Below are the code and all the weights of a small trained network. Each question names an input and a target symbol and asks about switching units off, where a switched-off unit gives its printed mean instead of its output.

import numpy as np


def w(rows, s, z=0):
    codes = np.array(rows[::2]) - 128.0
    scale = np.full(codes.shape[1], s)
    scale[-1] = z or s
    return codes * scale


def f(y):
    return y / 2 * (1 + np.tanh(0.7978845608 * (y + 0.044715 * y**3)))


def softmax(a):
    e = np.exp(a - a.max(-1, keepdims=True))
    return e / e.sum(-1, keepdims=True)


def log_softmax(a):
    a = a - a.max(-1, keepdims=True)
    return a - np.log(np.exp(a).sum(-1, keepdims=True))


def net(x, mask):
    ids = ['ΘΛΞΦαβδεζημπστψ'.index(c) for c in x.split()]
    T = len(ids)
    res = E[ids] + P[:T]
    q, k, v = (res @ M[0].T for M in (Q, K, V))
    z = softmax(np.where(np.tri(T) > 0, q @ k.T / 2**0.5, -1e9)) @ v
    res = res + np.where(mask[0], z, O[0][:, -1]) @ O[0][:, :-1]
    y = f(res @ A[0][:, :-1].T + A[0][:, -1])
    res = res + np.where(mask[1:17], y, B[0][:, -1]) @ B[0][:, :-1]
    return log_softmax(res[-1] @ U[:, :-1].T + U[:, -1])


Q, K, V, O, A, B = {}, {}, {}, {}, {}, {}
E = w([
[87,110,103,149,226],'Θ',
[119,124,83,145,142],'Λ',
[126,140,113,216,183],'Ξ',
[133,114,180,178,164],'Φ',
[139,197,203,135,109],'α',
[143,101,51,206,160],'β',
[115,180,173,138,109],'δ',
[83,70,71,104,111],'ε',
[115,169,73,171,132],'ζ',
[140,169,144,45,54],'η',
[211,159,133,200,140],'μ',
[119,67,83,118,186],'π',
[130,158,48,129,94],'σ',
[57,86,150,160,110],'τ',
[2,36,134,77,191],'ψ',
],0.023)
P = w([
[130,147,123,85,187],'0',
[100,132,130,142,31],'1',
[113,142,155,10,176],'2',
[107,129,142,138,41],'3',
[131,181,158,39,231],'4',
[113,131,133,150,63],'5',
],0.011)
Q[0] = w([
[90,31,158,161,124],'H0',
[85,61,167,35,254],'H0',
],0.0056)
K[0] = w([
[152,131,2,234,151],'H0',
[63,108,197,57,124],'H0',
],0.0053)
V[0] = w([
[101,72,161,72,210],'H0',
[254,244,88,23,126],'H0',
],0.0045)
O[0] = w([
[200,8,188,2,75,217],'H0',
[125,10,108,202,87,2],'H0',
],0.0089,0.0036)
A[0] = w([
[93,186,175,167,248,118],'N0',
[148,183,246,205,101,206],'N1',
[63,184,109,226,102,175],'N2',
[134,91,116,113,50,130],'N3',
[58,106,153,90,72,139],'N4',
[82,166,177,94,79,146],'N5',
[142,96,220,116,207,193],'N6',
[127,165,127,59,168,231],'N7',
[173,144,24,53,160,188],'N8',
[121,139,147,96,25,252],'N9',
[100,199,86,144,26,64],'N10',
[167,155,64,98,210,142],'N11',
[201,93,121,180,65,218],'N12',
[166,178,164,190,68,140],'N13',
[46,98,160,69,128,176],'N14',
[198,121,29,110,1,47],'N15',
],0.0099,0.0033)
B[0] = w([
[78,78,66,125,111,193],'N0',
[71,49,129,106,173,191],'N1',
[215,128,85,119,189,216],'N2',
[107,60,128,186,170,140],'N3',
[180,203,131,218,142,203],'N4',
[136,179,196,208,147,187],'N5',
[156,145,151,118,37,228],'N6',
[107,98,124,116,55,230],'N7',
[191,118,184,146,109,206],'N8',
[68,78,114,150,158,180],'N9',
[250,176,155,82,178,175],'N10',
[128,224,166,172,98,179],'N11',
[168,133,255,116,173,146],'N12',
[66,94,100,7,159,165],'N13',
[116,147,83,165,128,255],'N14',
[127,86,110,133,9,160],'N15',
],0.0063,0.01)
U = w([
[43,146,84,63,124,145],'Θ',
[162,150,138,139,109,254],'Λ',
[67,91,39,55,149,167],'Ξ',
[108,53,190,125,160,86],'Φ',
[97,156,161,64,187,72],'α',
[152,210,144,161,147,137],'β',
[141,170,214,138,191,147],'δ',
[113,45,109,188,81,87],'ε',
[128,201,102,86,162,95],'ζ',
[184,179,255,154,67,108],'η',
[167,73,152,68,169,50],'μ',
[122,71,121,85,118,170],'π',
[194,93,132,89,95,125],'σ',
[130,176,203,248,154,44],'τ',
[44,241,153,164,82,164],'ψ',
],0.0092,0.0028)

Each question gives the input, a string of symbols that net reads in full, and the target symbol t.
The units are the heads (2 rows each of Q, K, V and O) and the neurons (one row each of A and B). Each row of codes is followed by its name. A weight is (code - 128) times the scale printed after its matrix; where a second scale follows, it is the last column's (O, A, B and U).
mask holds one flag per unit, heads first, then neurons. A switched-off unit (its flag False) gives its mean, the last column of its rows in O or B, instead of its output. The means were averaged over made-up inputs and are rounded, as every weight is.
A unit's drop is (log p(t) with every unit on - log p(t) with that unit switched off) / (log p(t) with every unit on - log p(t) with every unit switched off).
The circuit of an input: a set's keep is (log p(t) with only the set's units on - log p(t) with every unit switched off) / (log p(t) with every unit on - log p(t) with every unit switched off). Starting from the 12 units with the biggest drops (on a tie, the unit counted first), units are removed one at a time, each time the one whose removal leaves the highest keep (on an exact tie, the one counted first), for as long as the keep stays at least 0.8.
units of the circuit, in order: the units of the circuit, biggest drop first
unit that matters most: the unit with the biggest drop
top k neurons: the k neurons with the biggest drops, biggest first
drop when u is switched off: that unit's drop, to one decimal
input η η ψ σ, target σ: units of the circuit, in order	N10, N15
input τ ε Ξ, target ψ: units of the circuit, in order	N11, H0, N2, N0
input σ β τ ψ Φ, target η: top 4 neurons	N6, N11, N13, N9
input ψ Ξ Φ, target η: units of the circuit, in order	H0, N6
input β π σ ψ ε, target η: units of the circuit, in order	H0, N8, N11, N0
input τ Ξ α Θ τ β, target β: units of the circuit, in order	H0, N2
input ε β ζ μ τ α, target α: top neuron	N13
input β β ψ Λ ζ, target η: units of the circuit, in order	H0, N8, N11
input ψ τ τ, target η: units of the circuit, in order	H0, N5
input Λ μ Λ δ π ψ, target ψ: top 2 neurons	N4, N14
input β τ Ξ, target ψ: units of the circuit, in order	N11, H0, N0
input Θ τ Θ ε, target ε: units of the circuit, in order	N15, N3
input τ τ ζ, target ψ: units of the circuit, in order	N11, H0
input τ τ ε ζ, target ζ: top 3 neurons	N10, N2, N13
input σ δ ψ Φ, target Φ: unit that matters most	N1
input τ ψ Λ, target η: top 2 neurons	N8, N11
input τ δ ψ Ξ Ξ, target η: top 2 neurons	N11, N6
input β ψ ζ, target η: top 2 neurons	N8, N11
input ψ π ψ Λ Λ, target η: drop when N3 is switched off	0.0
input ζ τ δ, target ψ: drop when N5 is switched off	0.3
input β α η, target ε: drop when H0 is switched off	0.8
